Here is a tiny trained network, its code and every weight. The questions are about switching its units off for an input and a target symbol, where a switched-off unit gives its printed mean instead of its output.

import numpy as np


def w(rows, s, z=0):
    codes = np.array(rows[::2]) - 128.0
    scale = np.full(codes.shape[1], s)
    scale[-1] = z or s
    return codes * scale


def f(y):
    return y / 2 * (1 + np.tanh(0.7978845608 * (y + 0.044715 * y**3)))


def softmax(a):
    e = np.exp(a - a.max(-1, keepdims=True))
    return e / e.sum(-1, keepdims=True)


def log_softmax(a):
    a = a - a.max(-1, keepdims=True)
    return a - np.log(np.exp(a).sum(-1, keepdims=True))


def net(x, mask):
    ids = ['αβγδεζθλμξπστφψ'.index(c) for c in x.split()]
    T = len(ids)
    res = E[ids] + P[:T]
    r = res
    for j in range(3):
        rows = slice(3 * j, 3 * j + 3)
        q, k, v = (r @ M[0][rows].T for M in (Q, K, V))
        z = softmax(np.where(np.tri(T) > 0, q @ k.T / 3**0.5, -1e9)) @ v
        o = O[0][rows]
        res = res + np.where(mask[j], z, o[:, -1]) @ o[:, :-1]
    y = f(res @ A[0][:, :-1].T + A[0][:, -1])
    res = res + np.where(mask[3:19], y, B[0][:, -1]) @ B[0][:, :-1]
    return log_softmax(res[-1] @ U[:, :-1].T + U[:, -1])


Q, K, V, O, A, B = {}, {}, {}, {}, {}, {}
E = w([
[158,152,177,175,94,56,155,204,54,130],'α',
[2,135,128,143,106,169,218,139,95,149],'β',
[149,182,173,117,215,85,82,112,191,87],'γ',
[88,153,233,223,139,126,123,86,159,95],'δ',
[63,188,110,139,69,67,208,59,53,168],'ε',
[40,178,109,74,155,121,156,107,114,147],'ζ',
[8,134,150,115,171,137,175,180,145,171],'θ',
[175,211,96,110,152,197,204,83,100,122],'λ',
[249,112,158,18,143,112,121,174,193,165],'μ',
[124,38,91,106,149,146,210,198,152,144],'ξ',
[84,176,168,110,147,159,60,111,72,188],'π',
[85,180,64,4,130,12,108,174,146,102],'σ',
[105,38,152,68,190,131,85,4,77,107],'τ',
[210,204,12,218,89,145,127,162,219,142],'φ',
[103,158,135,143,189,145,193,99,237,56],'ψ',
],0.016)
P = w([
[166,162,199,141,245,87,168,114,141,232],'0',
[115,125,139,180,82,159,56,103,149,196],'1',
[90,183,230,60,126,96,190,108,174,137],'2',
[185,134,121,160,221,87,144,121,95,167],'3',
[112,111,126,162,75,179,53,146,130,155],'4',
[113,175,220,38,120,122,202,139,160,113],'5',
[189,141,90,141,196,95,152,137,72,115],'6',
[107,103,102,141,68,192,55,183,116,125],'7',
[138,170,203,21,107,137,223,158,145,97],'8',
[187,138,65,126,174,107,162,160,46,70],'9',
[110,91,89,118,58,199,38,221,102,87],'10',
[155,158,194,6,96,132,225,180,148,81],'11',
],0.013)
Q[0] = w([
[159,178,156,69,90,105,171,153,173,149],'h0',
[109,79,72,154,148,122,81,102,158,132],'h0',
[137,36,80,149,170,87,113,109,82,137],'h0',
[163,106,108,182,176,131,93,135,163,135],'h1',
[87,120,187,89,126,213,157,143,171,138],'h1',
[132,142,204,48,135,152,171,98,153,113],'h1',
[108,112,129,82,142,143,73,114,68,159],'h2',
[97,198,139,97,125,115,178,203,122,159],'h2',
[128,167,7,228,127,147,106,147,126,188],'h2',
],0.012)
K[0] = w([
[182,125,100,77,74,89,159,192,173,147],'h0',
[107,132,149,128,150,153,100,48,170,134],'h0',
[100,138,162,125,161,124,124,7,117,206],'h0',
[138,157,166,175,162,138,112,135,159,117],'h1',
[122,82,108,103,141,172,125,168,129,84],'h1',
[163,75,106,48,136,116,112,127,123,99],'h1',
[116,127,138,71,139,151,95,130,87,168],'h2',
[121,125,91,104,78,116,161,196,96,131],'h2',
[97,222,93,163,137,167,155,115,136,166],'h2',
],0.014)
V[0] = w([
[138,57,254,82,130,131,129,131,17,142],'h0',
[51,67,99,55,154,133,163,72,184,163],'h0',
[155,152,99,39,124,10,45,144,134,164],'h0',
[58,200,114,155,128,101,161,194,102,156],'h1',
[142,155,175,179,62,110,171,194,203,185],'h1',
[115,187,110,147,134,49,111,133,223,136],'h1',
[117,201,192,167,123,138,106,143,114,113],'h2',
[127,165,225,115,115,169,74,97,165,161],'h2',
[37,205,139,140,103,151,147,147,114,48],'h2',
],0.0064)
O[0] = w([
[123,60,140,112,142,72,100,130,2,196,208],'h0',
[118,99,148,61,105,25,57,103,126,67,144],'h0',
[118,184,120,41,141,170,180,226,66,58,183],'h0',
[135,202,56,187,116,108,147,136,203,156,207],'h1',
[163,74,129,151,66,57,131,214,140,142,138],'h1',
[155,151,103,114,150,110,115,240,139,153,156],'h1',
[54,150,111,232,164,201,139,192,97,90,196],'h2',
[145,77,4,62,85,204,99,90,35,70,252],'h2',
[37,128,97,183,168,105,122,118,185,123,146],'h2',
],0.0065,0.0032)
A[0] = w([
[212,177,69,107,193,110,195,135,103,97,217],'n0',
[75,107,151,140,37,165,54,171,138,217,152],'n1',
[106,119,132,101,143,89,219,108,112,189,212],'n2',
[117,100,223,102,144,133,169,98,71,118,156],'n3',
[104,164,155,80,40,124,137,113,170,104,121],'n4',
[163,116,57,214,23,200,106,139,64,139,13],'n5',
[68,123,33,106,43,155,26,98,136,119,44],'n6',
[60,139,139,117,110,201,97,65,136,101,224],'n7',
[210,104,71,138,104,187,19,92,102,97,81],'n8',
[173,129,120,105,219,87,75,128,113,107,160],'n9',
[95,100,102,181,169,153,124,87,142,144,249],'n10',
[123,91,88,119,214,177,160,135,136,118,200],'n11',
[95,2,111,124,51,180,118,134,157,123,139],'n12',
[137,181,153,114,200,138,135,93,72,163,84],'n13',
[137,142,164,150,163,117,206,75,95,60,151],'n14',
[68,97,104,172,57,72,109,117,138,129,4],'n15',
],0.0098,0.0038)
B[0] = w([
[42,89,147,162,117,149,99,108,110,160,246],'n0',
[163,137,156,129,230,79,163,156,193,163,219],'n1',
[168,130,141,168,177,122,49,102,158,101,228],'n2',
[127,102,78,132,88,81,161,145,154,180,251],'n3',
[184,162,143,51,96,173,145,120,128,103,196],'n4',
[119,69,133,70,112,62,154,99,130,26,227],'n5',
[200,122,47,68,153,153,133,92,153,205,219],'n6',
[100,93,120,188,151,185,171,92,112,108,255],'n7',
[75,132,187,113,124,170,37,201,102,60,209],'n8',
[109,168,87,233,116,127,147,125,176,128,204],'n9',
[92,158,96,128,77,157,118,185,132,142,206],'n10',
[186,153,133,154,71,76,111,122,127,115,180],'n11',
[143,192,255,114,67,129,138,65,176,209,184],'n12',
[115,117,145,133,130,99,188,165,200,109,228],'n13',
[118,101,129,94,130,111,104,199,141,180,207],'n14',
[99,60,147,132,127,94,161,150,65,4,158],'n15',
],0.0089,0.0098)
U = w([
[142,142,101,202,183,113,118,195,167,254,136],'α',
[123,111,71,174,102,144,29,186,98,80,224],'β',
[52,66,45,138,49,166,101,133,43,39,149],'γ',
[107,124,152,116,80,169,71,72,108,193,143],'δ',
[201,117,151,118,149,84,172,135,71,49,153],'ε',
[72,72,107,82,107,125,227,64,157,147,10],'ζ',
[182,147,57,99,132,83,167,27,84,56,251],'θ',
[171,89,84,122,116,128,114,149,203,59,2],'λ',
[92,177,207,69,106,152,100,191,95,111,22],'μ',
[195,152,28,119,196,158,183,64,82,201,221],'ξ',
[195,116,25,51,53,122,148,189,84,184,138],'π',
[115,84,231,157,144,136,99,77,147,35,42],'σ',
[226,159,190,102,104,65,116,61,145,138,186],'τ',
[204,189,138,164,88,207,146,87,154,113,179],'φ',
[137,61,127,65,242,154,90,144,140,110,87],'ψ',
],0.0071,0.0055)

Each question gives the input, a string of symbols that net reads in full, and the target symbol t.
The units are the heads (3 rows each of Q, K, V and O) and the neurons (one row each of A and B). Each row of codes is followed by its name. A weight is (code - 128) times the scale printed after its matrix; where a second scale follows, it is the last column's (O, A, B and U).
mask holds one flag per unit, heads first, then neurons. A switched-off unit (its flag False) gives its mean, the last column of its rows in O or B, instead of its output. The means were averaged over made-up inputs and are rounded, as every weight is.
A unit's drop is (log p(t) with every unit on - log p(t) with that unit switched off) / (log p(t) with every unit on - log p(t) with every unit switched off).
The circuit of an input: a set's keep is (log p(t) with only the set's units on - log p(t) with every unit switched off) / (log p(t) with every unit on - log p(t) with every unit switched off). Starting from the 12 units with the biggest drops (on a tie, the unit counted first), units are removed one at a time, each time the one whose removal leaves the highest keep (on an exact tie, the one counted first), for as long as the keep stays at least 0.8.
units of the circuit, in order: the units of the circuit, biggest drop first
unit that matters most: the unit with the biggest drop
top k neurons: the k neurons with the biggest drops, biggest first
which heads matter: for each layer, one digit per head in row order, 1 if its drop is at least 0.15 and else 0, layers parted by /
input φ ξ σ γ π β, target μ: unit that matters most	h0
input δ τ ψ α π ε δ, target β: units of the circuit, in order	[h2, n1, h1]
input μ β φ τ β π φ μ π π π ζ, target π: units of the circuit, in order	[n3, h2, h1]
input α ζ ψ φ π π τ φ π, target φ: which heads matter	100
input ζ τ ζ ξ φ β τ τ δ, target ζ: units of the circuit, in order	[h1, n3]
input ξ β α σ π ε β σ ψ π φ, target λ: units of the circuit, in order	[n5, h0]
input γ β σ ξ π θ π, target β: which heads matter	001
input ζ λ τ π θ τ π δ α β, target α: top 4 neurons	[n5, n8, n14, n4]
input π τ φ μ φ μ π, target β: units of the circuit, in order	[h2, n8]
input φ σ μ ψ π λ, target π: top 3 neurons	[n3, n8, n7]
input λ π π π τ, target δ: which heads matter	000
input δ τ λ τ τ α ψ ε δ φ, target α: which heads matter	001
input β π α π π β δ θ ξ β π ε, target τ: units of the circuit, in order	[h2, n2]
input β β σ θ σ τ β δ τ α π ζ, target α: units of the circuit, in order	[h0, h2]
input δ λ θ α φ τ σ σ σ π, target α: units of the circuit, in order	[h2, n5]
input β ξ θ γ ψ π β φ γ π π σ, target μ: units of the circuit, in order	[h0, n0, n4]
input π π α φ α, target ε: which heads matter	000
input ψ β θ π δ θ δ π ζ δ, target γ: top 2 neurons	[n1, n2]
input σ φ α π τ π ξ δ ε ζ, target α: units of the circuit, in order	[n5, h2]
input ε φ γ τ ε τ φ, target β: which heads matter	001
input ε π σ ζ β, target ζ: unit that matters most	n15
input β ε π, target ξ: which heads matter	001
input θ ε τ φ α π λ γ δ, target α: top 2 neurons	[n14, n5]
input σ τ σ γ δ, target σ: top 3 neurons	[n5, n1, n12]
input τ π ψ τ σ, target π: units of the circuit, in order	[n6]
input σ μ ζ τ φ φ β δ, target σ: which heads matter	100
input λ τ δ δ δ σ τ β ψ γ, target α: top 3 neurons	[n9, n5, n15]
input ξ τ π, target ζ: units of the circuit, in order	[h1, n3, n13]
input σ σ π σ δ π, target μ: units of the circuit, in order	[h0]
input π β γ ζ π ξ γ φ τ, target ζ: top 2 neurons	[n3, n7]
